Here is a tiny trained network, its code and every weight. The questions are about switching its units off for an input and a target symbol, where a switched-off unit gives its printed mean instead of its output.

import numpy as np


def w(rows, s, z=0):
    codes = np.array(rows[::2]) - 128.0
    scale = np.full(codes.shape[1], s)
    scale[-1] = z or s
    return codes * scale


def f(y):
    return np.maximum(y, 0)


def softmax(a):
    e = np.exp(a - a.max(-1, keepdims=True))
    return e / e.sum(-1, keepdims=True)


def log_softmax(a):
    a = a - a.max(-1, keepdims=True)
    return a - np.log(np.exp(a).sum(-1, keepdims=True))


def net(x, mask):
    ids = ['αγδεθλμπστφψ'.index(c) for c in x.split()]
    T = len(ids)
    res = E[ids] + P[:T]
    q, k, v = (res @ M[0].T for M in (Q, K, V))
    z = softmax(np.where(np.tri(T) > 0, q @ k.T / 2**0.5, -1e9)) @ v
    res = res + np.where(mask[0], z, O[0][:, -1]) @ O[0][:, :-1]
    y = f(res @ A[0][:, :-1].T + A[0][:, -1])
    res = res + np.where(mask[1:17], y, B[0][:, -1]) @ B[0][:, :-1]
    return log_softmax(res[-1] @ U[:, :-1].T + U[:, -1])


Q, K, V, O, A, B = {}, {}, {}, {}, {}, {}
E = w([
[61,89,79,165,114],'α',
[142,122,77,48,114],'γ',
[179,47,84,107,187],'δ',
[132,214,187,158,203],'ε',
[250,91,97,190,195],'θ',
[84,104,90,158,107],'λ',
[148,99,105,155,16],'μ',
[185,107,174,47,79],'π',
[102,75,60,198,132],'σ',
[19,141,159,117,103],'τ',
[133,212,114,79,133],'φ',
[151,186,192,163,178],'ψ',
],0.021)
P = w([
[163,37,247,85,168],'0',
[152,57,205,109,159],'1',
[148,86,164,120,147],'2',
[148,103,140,127,143],'3',
[146,125,126,125,130],'4',
[143,140,111,127,121],'5',
[148,154,99,133,117],'6',
[148,169,86,138,107],'7',
[148,187,78,136,105],'8',
[144,203,67,138,84],'9',
[146,217,61,140,87],'10',
[130,219,65,134,77],'11',
],0.011)
Q[0] = w([
[28,134,32,255,84],'h1',
[186,147,165,9,129],'h1',
],0.0098)
K[0] = w([
[209,254,87,141,89],'h1',
[70,117,71,53,170],'h1',
],0.0082)
V[0] = w([
[139,82,88,127,50],'h1',
[63,126,1,26,159],'h1',
],0.0064)
O[0] = w([
[220,153,113,84,7,214],'h1',
[106,49,103,133,238,4],'h1',
],0.014,0.0016)
A[0] = w([
[141,137,107,94,50,125],'n1',
[47,149,150,146,86,254],'n2',
[120,159,42,141,218,105],'n3',
[169,104,158,210,165,216],'n4',
[125,63,138,126,123,125],'n5',
[175,124,148,207,145,143],'n6',
[138,85,67,142,62,165],'n7',
[68,78,117,236,149,130],'n8',
[208,195,111,164,143,130],'n9',
[26,100,125,170,154,99],'n10',
[57,144,75,96,58,155],'n11',
[79,103,94,106,162,91],'n12',
[136,195,126,119,161,139],'n13',
[123,75,90,92,129,175],'n14',
[160,56,55,68,101,145],'n15',
[85,230,201,247,179,75],'n16',
],0.012,0.0061)
B[0] = w([
[112,113,145,173,173,213],'n1',
[176,86,77,205,227,202],'n2',
[163,95,235,181,142,187],'n3',
[131,209,96,72,97,193],'n4',
[113,144,160,101,55,156],'n5',
[98,212,79,195,78,171],'n6',
[96,120,190,74,180,243],'n7',
[119,152,57,40,137,190],'n8',
[82,86,139,127,154,194],'n9',
[132,88,65,84,141,169],'n10',
[152,104,108,158,113,214],'n11',
[140,103,188,148,185,153],'n12',
[112,125,162,53,180,157],'n13',
[135,215,217,130,47,189],'n14',
[109,129,190,158,78,247],'n15',
[179,57,189,109,3,204],'n16',
],0.0073,0.013)
U = w([
[99,81,112,101,124,71],'α',
[143,127,114,154,132,37],'γ',
[171,114,110,142,143,16],'δ',
[220,68,67,100,123,95],'ε',
[185,184,81,229,143,133],'θ',
[143,122,152,133,146,167],'λ',
[81,112,168,249,134,110],'μ',
[110,116,98,172,133,168],'π',
[115,164,128,78,67,172],'σ',
[109,69,129,135,157,55],'τ',
[170,148,103,72,233,253],'φ',
[190,98,72,157,105,111],'ψ',
],0.011,0.0067)

Each question gives the input, a string of symbols that net reads in full, and the target symbol t.
The units are the heads (2 rows each of Q, K, V and O) and the neurons (one row each of A and B). Each row of codes is followed by its name. A weight is (code - 128) times the scale printed after its matrix; where a second scale follows, it is the last column's (O, A, B and U).
mask holds one flag per unit, heads first, then neurons. A switched-off unit (its flag False) gives its mean, the last column of its rows in O or B, instead of its output. The means were averaged over made-up inputs and are rounded, as every weight is.
A unit's drop is (log p(t) with every unit on - log p(t) with that unit switched off) / (log p(t) with every unit on - log p(t) with every unit switched off).
The circuit of an input: a set's keep is (log p(t) with only the set's units on - log p(t) with every unit switched off) / (log p(t) with every unit on - log p(t) with every unit switched off). Starting from the 12 units with the biggest drops (on a tie, the unit counted first), units are removed one at a time, each time the one whose removal leaves the highest keep (on an exact tie, the one counted first), for as long as the keep stays at least 0.8.
units of the circuit, in order: the units of the circuit, biggest drop first
most important unit: the unit with the biggest drop
top k neurons: the k neurons with the biggest drops, biggest first
drop of u: that unit's drop, to one decimal
input σ τ ε τ, target ε: most important unit => n16
input θ δ δ α φ σ, target φ: units of the circuit, in order => [n8; h1]
input γ λ λ φ, target φ: units of the circuit, in order => [n16; n15]
input σ δ θ σ σ μ δ θ α, target θ: units of the circuit, in order => [h1; n2; n16]
input θ φ π γ δ, target σ: units of the circuit, in order => [n2; n14]
input ε σ δ π σ δ σ δ μ δ θ λ, target θ: units of the circuit, in order => [n2; h1]
input α γ τ φ α, target φ: units of the circuit, in order => [h1; n8]
input σ σ σ μ γ γ λ φ γ γ γ, target μ: top 2 neurons => [n15; n3]
input δ δ ε, target σ: top 4 neurons => [n16; n4; n2; n1]
input δ σ γ γ δ γ π γ σ σ μ γ, target μ: units of the circuit, in order => [h1; n15; n3; n8]
input γ δ φ γ μ θ μ ψ, target σ: top 2 neurons => [n16; n2]
input φ σ ε μ, target μ: units of the circuit, in order => [n1; n8]
input π σ σ ψ θ, target θ: top 2 neurons => [n6; n16]
input ε μ θ σ γ ψ σ δ τ ψ σ, target ψ: most important unit => h1
input μ μ δ ψ λ α θ ε ε α γ λ, target ε: top 3 neurons => [n16; n10; n8]
input φ ψ σ σ σ, target ψ: top 2 neurons => [n16; n2]
input α σ ε τ γ π σ σ μ π ε σ, target ε: top 2 neurons => [n8; n16]
input σ ψ γ μ λ μ ε γ δ α, target ε: top 2 neurons => [n10; n8]
input σ α ε γ π δ, target σ: top 3 neurons => [n2; n14; n1]
input φ σ σ α μ μ, target μ: most important unit => n1
input θ δ δ τ μ γ σ α σ δ δ, target μ: top 2 neurons => [n3; n15]
input σ ε δ λ, target ε: top 4 neurons => [n16; n10; n8; n2]
input π π θ δ λ, target θ: top 2 neurons => [n2; n15]
input δ τ ψ σ ε α, target ε: top 3 neurons => [n16; n10; n8]
input δ φ ε φ σ σ λ, target φ: top 2 neurons => [n8; n15]
input γ σ λ σ, target σ: drop of n14 => 0.1
input σ α σ σ θ, target θ: drop of n6 => 1.1
input ε γ μ γ, target λ: drop of n3 => 0.2
input τ τ ε δ γ δ ε δ σ ε δ, target μ: drop of n15 => 0.2
